Below are the code and all the weights of a small trained network. Each question names an input and a target symbol and asks about switching units off, where a switched-off unit gives its printed mean instead of its output.

import numpy as np


def w(rows, s, z=0):
    codes = np.array(rows[::2]) - 128.0
    scale = np.full(codes.shape[1], s)
    scale[-1] = z or s
    return codes * scale


def norm(h):
    return h / np.sqrt((h * h).mean(-1, keepdims=True) + 1e-5)


def f(y):
    return y / 2 * (1 + np.tanh(0.7978845608 * (y + 0.044715 * y**3)))


def softmax(a):
    e = np.exp(a - a.max(-1, keepdims=True))
    return e / e.sum(-1, keepdims=True)


def log_softmax(a):
    a = a - a.max(-1, keepdims=True)
    return a - np.log(np.exp(a).sum(-1, keepdims=True))


def net(x, mask):
    ids = ['ΓΞΦβεζηστψω'.index(c) for c in x.split()]
    T = len(ids)
    res = E[ids] + P[:T]
    q, k, v = (norm(res) @ M[0].T for M in (Q, K, V))
    z = softmax(np.where(np.tri(T) > 0, q @ k.T / 3**0.5, -1e9)) @ v
    res = res + np.where(mask[0], z, O[0][:, -1]) @ O[0][:, :-1]
    y = f(norm(res) @ A[0][:, :-1].T + A[0][:, -1])
    res = res + np.where(mask[1:17], y, B[0][:, -1]) @ B[0][:, :-1]
    return log_softmax(norm(res)[-1] @ U[:, :-1].T + U[:, -1])


Q, K, V, O, A, B = {}, {}, {}, {}, {}, {}
E = w([
[181,74,95,128,132,97,51],'Γ',
[123,145,126,116,119,73,93],'Ξ',
[136,64,132,93,143,118,60],'Φ',
[188,153,126,119,254,136,143],'β',
[83,164,138,123,103,185,87],'ε',
[85,202,138,157,147,141,81],'ζ',
[151,131,154,48,142,186,179],'η',
[188,103,124,68,88,186,34],'σ',
[59,157,223,99,142,125,93],'τ',
[99,69,116,142,109,31,114],'ψ',
[219,193,92,127,122,160,145],'ω',
],0.0061)
P = w([
[201,99,220,122,138,134,49],'0',
[94,138,35,60,143,155,44],'1',
[179,122,186,98,122,114,93],'2',
[82,145,28,70,143,150,90],'3',
[163,133,172,107,107,119,130],'4',
[68,150,21,82,142,154,128],'5',
[157,137,165,113,105,118,161],'6',
[54,164,20,96,141,151,161],'7',
[150,143,156,119,104,121,184],'8',
[69,133,4,104,151,156,170],'9',
],0.0038)
Q[0] = w([
[71,162,10,2,169,101,100],'H1',
[107,200,68,152,111,115,122],'H1',
[154,186,131,75,117,56,141],'H1',
],0.016)
K[0] = w([
[176,137,91,116,164,150,250],'H1',
[121,134,123,166,136,166,172],'H1',
[65,172,125,155,118,89,194],'H1',
],0.02)
V[0] = w([
[147,145,120,105,254,103,126],'H1',
[94,138,120,195,141,128,54],'H1',
[185,172,91,180,113,136,119],'H1',
],0.0098)
O[0] = w([
[158,145,184,135,245,140,156,251],'H1',
[113,79,67,239,118,151,255,160],'H1',
[159,188,142,233,103,119,7,179],'H1',
],0.0043,0.0033)
A[0] = w([
[53,69,176,140,105,93,152,41],'N1',
[159,40,159,125,99,187,104,29],'N2',
[150,139,42,145,105,89,136,42],'N3',
[185,92,179,145,98,48,134,97],'N4',
[64,90,207,170,166,103,132,19],'N5',
[165,122,225,136,52,145,145,205],'N6',
[110,63,201,171,122,122,146,206],'N7',
[107,166,115,115,95,199,161,46],'N8',
[152,144,197,140,181,120,151,59],'N9',
[120,136,138,61,117,115,128,90],'N10',
[118,130,152,175,118,126,86,123],'N11',
[191,86,250,103,88,112,152,16],'N12',
[76,112,72,125,128,147,142,60],'N13',
[192,70,86,142,107,173,121,1],'N14',
[100,145,176,161,173,170,144,88],'N15',
[145,140,175,192,100,93,186,7],'N16',
],0.013,0.0038)
B[0] = w([
[140,159,111,210,201,123,166,163],'N1',
[101,91,89,129,157,176,60,153],'N2',
[93,141,172,63,154,104,107,193],'N3',
[130,87,201,156,115,213,171,255],'N4',
[153,134,79,199,127,136,163,162],'N5',
[91,115,122,62,128,116,250,239],'N6',
[106,178,148,73,141,128,79,220],'N7',
[107,168,225,154,133,135,120,181],'N8',
[133,82,205,144,126,53,116,213],'N9',
[87,150,163,108,159,173,188,167],'N10',
[150,208,95,119,134,112,105,185],'N11',
[109,126,73,161,50,71,82,229],'N12',
[138,111,108,148,68,111,141,188],'N13',
[213,144,144,143,120,130,194,151],'N14',
[131,74,104,102,162,154,96,167],'N15',
[128,229,127,137,92,108,100,203],'N16',
],0.018,0.0044)
U = w([
[219,79,161,112,94,248,102,149],'Γ',
[108,142,210,208,14,115,112,158],'Ξ',
[39,65,89,164,110,199,52,136],'Φ',
[163,44,189,135,223,83,75,149],'β',
[63,151,171,21,222,208,141,86],'ε',
[165,226,78,117,137,114,33,233],'ζ',
[56,91,100,13,63,41,115,53],'η',
[159,82,26,119,79,182,180,253],'σ',
[86,127,43,184,180,22,188,51],'τ',
[116,145,106,249,189,192,160,130],'ψ',
[255,155,136,80,122,68,222,41],'ω',
],0.0082,0.0026)

Each question gives the input, a string of symbols that net reads in full, and the target symbol t.
The units are the heads (3 rows each of Q, K, V and O) and the neurons (one row each of A and B). Each row of codes is followed by its name. A weight is (code - 128) times the scale printed after its matrix; where a second scale follows, it is the last column's (O, A, B and U).
mask holds one flag per unit, heads first, then neurons. A switched-off unit (its flag False) gives its mean, the last column of its rows in O or B, instead of its output. The means were averaged over made-up inputs and are rounded, as every weight is.
A unit's drop is (log p(t) with every unit on - log p(t) with that unit switched off) / (log p(t) with every unit on - log p(t) with every unit switched off).
The circuit of an input: a set's keep is (log p(t) with only the set's units on - log p(t) with every unit switched off) / (log p(t) with every unit on - log p(t) with every unit switched off). Starting from the 12 units with the biggest drops (on a tie, the unit counted first), units are removed one at a time, each time the one whose removal leaves the highest keep (on an exact tie, the one counted first), for as long as the keep stays at least 0.8.
circuit, biggest first: the units of the circuit, biggest drop first
unit that matters most: the unit with the biggest drop
top k neurons: the k neurons with the biggest drops, biggest first
drop when u is switched off: that unit's drop, to one decimal
input Ξ η Ξ σ ε Ξ ε ε ζ ε, target ε: circuit, biggest first	(H1 N12)
input ψ ε Ξ τ, target ψ: circuit, biggest first	(N1 H1)
input ε Ξ ω Γ Ξ ζ ψ Ξ Ξ ψ, target ζ: circuit, biggest first	(H1 N11)
input ψ Ξ ε η Ξ ψ ε Ξ, target ε: circuit, biggest first	(H1 N10)
input ψ ψ τ, target τ: unit that matters most	N1
input ω σ ω Ξ Ξ Ξ ε β η Γ, target ε: circuit, biggest first	(H1 N10)
input Γ β ε Γ Ξ ε Γ Φ Ξ Ξ, target β: circuit, biggest first	(H1 N9)
input Φ ω Ξ Ξ ω Ξ Ξ ε Ξ, target ε: circuit, biggest first	(H1 N3 N9)
input σ Ξ Ξ σ, target Γ: circuit, biggest first	(N14 N2)
input ω Ξ Ξ τ Ξ, target τ: top 4 neurons	(N1 N8 N12 N4)
input τ σ Ξ Ξ τ τ Ξ β η ζ, target ε: top 2 neurons	(N10 N12)
input η Ξ ψ Ξ Ξ σ Ξ ω Ξ, target ω: top 2 neurons	(N11 N6)
input Ξ Ξ Ξ β Ξ ω Ξ, target ω: top 3 neurons	(N6 N11 N8)
input ε β η Ξ Ξ Ξ ψ, target ψ: circuit, biggest first	(N1)
input Ξ Ξ Ξ Ξ τ, target τ: top 2 neurons	(N5 N1)
input ω η ω Ξ Φ τ ψ σ, target ζ: top 2 neurons	(N4 N6)
input Ξ ψ Ξ Ξ Φ η η, target η: top 2 neurons	(N12 N4)
input ε Ξ Ξ Ξ ε ψ ω Γ η ε, target ε: top 2 neurons	(N10 N12)
input Γ Ξ Ξ τ ε η Ξ Γ Γ, target Γ: drop when N14 is switched off	0.2
input Γ ε Ξ ε Ξ ε Ξ Ξ ε Γ, target ω: drop when N4 is switched off	0.1
input Γ ε ψ ω η, target η: drop when N12 is switched off	0.7
input Ξ Ξ ζ Ξ ε τ, target ψ: drop when N10 is switched off	0.0
input Γ Ξ Γ β, target β: unit that matters most	N9
